Here is a tiny trained network, its code and every weight. The questions are about switching its units off for an input and a class, where a switched-off unit gives its printed mean instead of its output.

import numpy as np


def w(rows, s, z=0):
    codes = np.array(rows[::2]) - 128.0
    scale = np.full(codes.shape[1], s)
    scale[-1] = z or s
    return codes * scale


def norm(h):
    return h / np.sqrt((h * h).mean(-1, keepdims=True) + 1e-5)


def f(y):
    return y / 2 * (1 + np.tanh(0.7978845608 * (y + 0.044715 * y**3)))


def log_softmax(a):
    a = a - a.max(-1, keepdims=True)
    return a - np.log(np.exp(a).sum(-1, keepdims=True))


def net(x, mask):
    res = np.array(x, float).reshape(1, 7) / 4 @ E
    u = 0
    for l in range(3):
        y = f(norm(res) @ A[l][:, :-1].T + A[l][:, -1])
        res = res + np.where(mask[u : u + 4], y, B[l][:, -1]) @ B[l][:, :-1]
        u += 4
    return log_softmax(norm(res)[-1] @ U[:, :-1].T + U[:, -1])


A, B = {}, {}
E = w([
[199,224,145,52,75,184,138,65,72,177,153,220],'x0',
[163,199,182,97,45,194,234,116,165,123,146,177],'x1',
[142,171,145,165,195,136,174,135,103,103,90,24],'x2',
[196,198,196,101,72,205,71,173,111,133,254,249],'x3',
[114,78,126,150,133,46,113,136,98,25,152,43],'x4',
[85,140,188,98,8,141,55,110,43,169,157,90],'x5',
[160,122,172,100,96,204,72,55,170,67,141,97],'x6',
],0.0052)
A[0] = w([
[210,150,96,90,150,181,25,2,179,184,118,228,6],'L0N0',
[123,186,179,13,140,147,70,81,40,154,203,80,64],'L0N1',
[153,130,137,129,75,235,165,97,97,19,163,131,173],'L0N2',
[126,179,140,115,76,166,19,26,14,206,164,66,154],'L0N3',
],0.004,0.0024)
B[0] = w([
[100,107,134,145,166,45,179,117,73,80,191,26,209],'L0N0',
[231,83,147,71,138,146,131,24,2,177,206,67,188],'L0N1',
[159,102,123,86,106,88,70,108,188,226,122,192,187],'L0N2',
[72,245,110,129,124,84,131,123,107,108,137,194,255],'L0N3',
],0.0079,0.0038)
A[1] = w([
[97,114,181,172,47,116,134,96,178,141,24,148,102],'L1N0',
[241,143,152,125,122,187,184,88,213,120,133,150,172],'L1N1',
[170,165,126,160,99,103,171,255,125,191,249,238,135],'L1N2',
[218,140,118,103,170,183,149,71,176,82,98,78,250],'L1N3',
],0.0058,0.0026)
B[1] = w([
[78,55,70,65,119,192,212,147,77,85,167,75,151],'L1N0',
[105,230,137,72,89,93,71,93,54,142,198,171,185],'L1N1',
[95,158,79,110,55,95,79,88,49,184,170,176,254],'L1N2',
[2,131,170,141,104,81,92,163,114,124,160,175,188],'L1N3',
],0.0083,0.0055)
A[2] = w([
[214,102,179,144,112,131,112,115,149,180,127,135,76],'L2N0',
[56,209,214,124,155,103,233,79,134,176,255,170,254],'L2N1',
[79,186,55,108,77,156,238,67,169,243,136,222,196],'L2N2',
[60,132,121,222,247,83,150,152,147,36,143,9,216],'L2N3',
],0.0052,0.0019)
B[2] = w([
[110,8,158,154,54,76,108,155,202,135,183,131,116],'L2N0',
[185,40,1,174,116,30,49,106,88,185,45,165,254],'L2N1',
[77,123,183,37,97,153,98,99,114,129,159,104,225],'L2N2',
[143,86,68,162,226,98,129,167,118,212,63,156,236],'L2N3',
],0.0086,0.0079)
U = w([
[93,165,101,57,36,97,10,75,76,175,176,188,215],'0',
[77,73,72,202,255,88,128,186,139,134,56,85,243],'1',
[185,185,230,178,91,182,90,160,191,108,204,59,16],'2',
[191,173,168,161,77,190,170,92,126,107,143,119,38],'3',
[192,190,236,114,109,178,186,184,218,50,118,140,3],'4',
[51,78,131,30,77,230,223,139,178,67,150,27,72],'5',
[185,146,161,171,135,155,77,114,227,25,207,163,17],'6',
[171,179,200,134,95,193,185,181,185,44,195,137,7],'7',
],0.0081,0.0029)

Each question gives the input, the list of numbers given to net, and the class t.
The units are the neurons (one row each of A and B). Each row of codes is followed by its name. A weight is (code - 128) times the scale printed after its matrix; where a second scale follows, it is the last column's (A, B and U).
mask holds one flag per neuron, layer by layer. A switched-off neuron (its flag False) gives its mean, the last column of its row in B, instead of its output. The means were averaged over made-up inputs and are rounded, as every weight is.
A unit's drop is (log p(t) with every unit on - log p(t) with that unit switched off) / (log p(t) with every unit on - log p(t) with every unit switched off).
The circuit of an input: a set's keep is (log p(t) with only the set's units on - log p(t) with every unit switched off) / (log p(t) with every unit on - log p(t) with every unit switched off). Starting from all 12 units, units are removed one at a time, each time the one whose removal leaves the highest keep (on an exact tie, the one counted first), for as long as the keep stays at least 0.8.
units of the circuit, in order: the units of the circuit, biggest drop first
most important unit: the unit with the biggest drop
top k neurons: the k neurons with the biggest drops, biggest first
k most important neurons of layer l: the k neurons of layer l with the biggest drops, biggest first
drop when u is switched off: that unit's drop, to one decimal
input [-2,6,3,-7,-2,6,5], class 5: units of the circuit, in order => (L1N0; L1N2)
input [-5,7,4,-7,-4,-6,8], class 0: units of the circuit, in order => (L1N1)
input [0,4,-5,-4,3,0,2], class 5: top 4 neurons => (L1N0; L0N1; L1N2; L2N1)
input [5,-8,-7,-1,-8,-2,4], class 1: 2 most important neurons of layer 0 => (L0N0; L0N2)
input [-5,-2,-3,4,-7,-5,8], class 1: units of the circuit, in order => (L0N0; L1N2)
input [1,-2,-8,2,4,-5,5], class 1: units of the circuit, in order => (L0N0; L1N2; L2N2)
input [0,4,1,-7,-5,-7,1], class 0: top 2 neurons => (L1N1; L0N0)
input [8,-5,-6,-4,-5,0,4], class 1: top 2 neurons => (L0N0; L1N2)
input [5,-3,-7,1,0,-8,2], class 1: top 2 neurons => (L0N0; L0N3)
input [-7,-2,-8,2,-1,-1,7], class 6: 2 most important neurons of layer 2 => (L2N1; L2N3)
input [-2,4,5,-7,3,7,8], class 5: 2 most important neurons of layer 0 => (L0N0; L0N2)
input [-6,-3,-7,2,4,0,-4], class 1: 2 most important neurons of layer 0 => (L0N3; L0N2)
input [-7,8,6,6,6,-7,-4], class 0: 2 most important neurons of layer 0 => (L0N0; L0N2)
input [1,-5,0,-7,0,8,-5], class 1: most important unit => L1N2
input [6,-8,-8,-5,2,-2,-6], class 1: 2 most important neurons of layer 1 => (L1N2; L1N1)
input [0,0,-5,-8,-1,1,-3], class 5: 2 most important neurons of layer 1 => (L1N0; L1N3)
input [-4,2,-8,-5,7,2,7], class 5: drop when L0N0 is switched off => 0.5
input [2,1,-5,-6,8,1,-6], class 1: drop when L1N3 is switched off => 0.0
input [2,-7,-5,1,7,-6,8], class 1: drop when L2N3 is switched off => 0.1
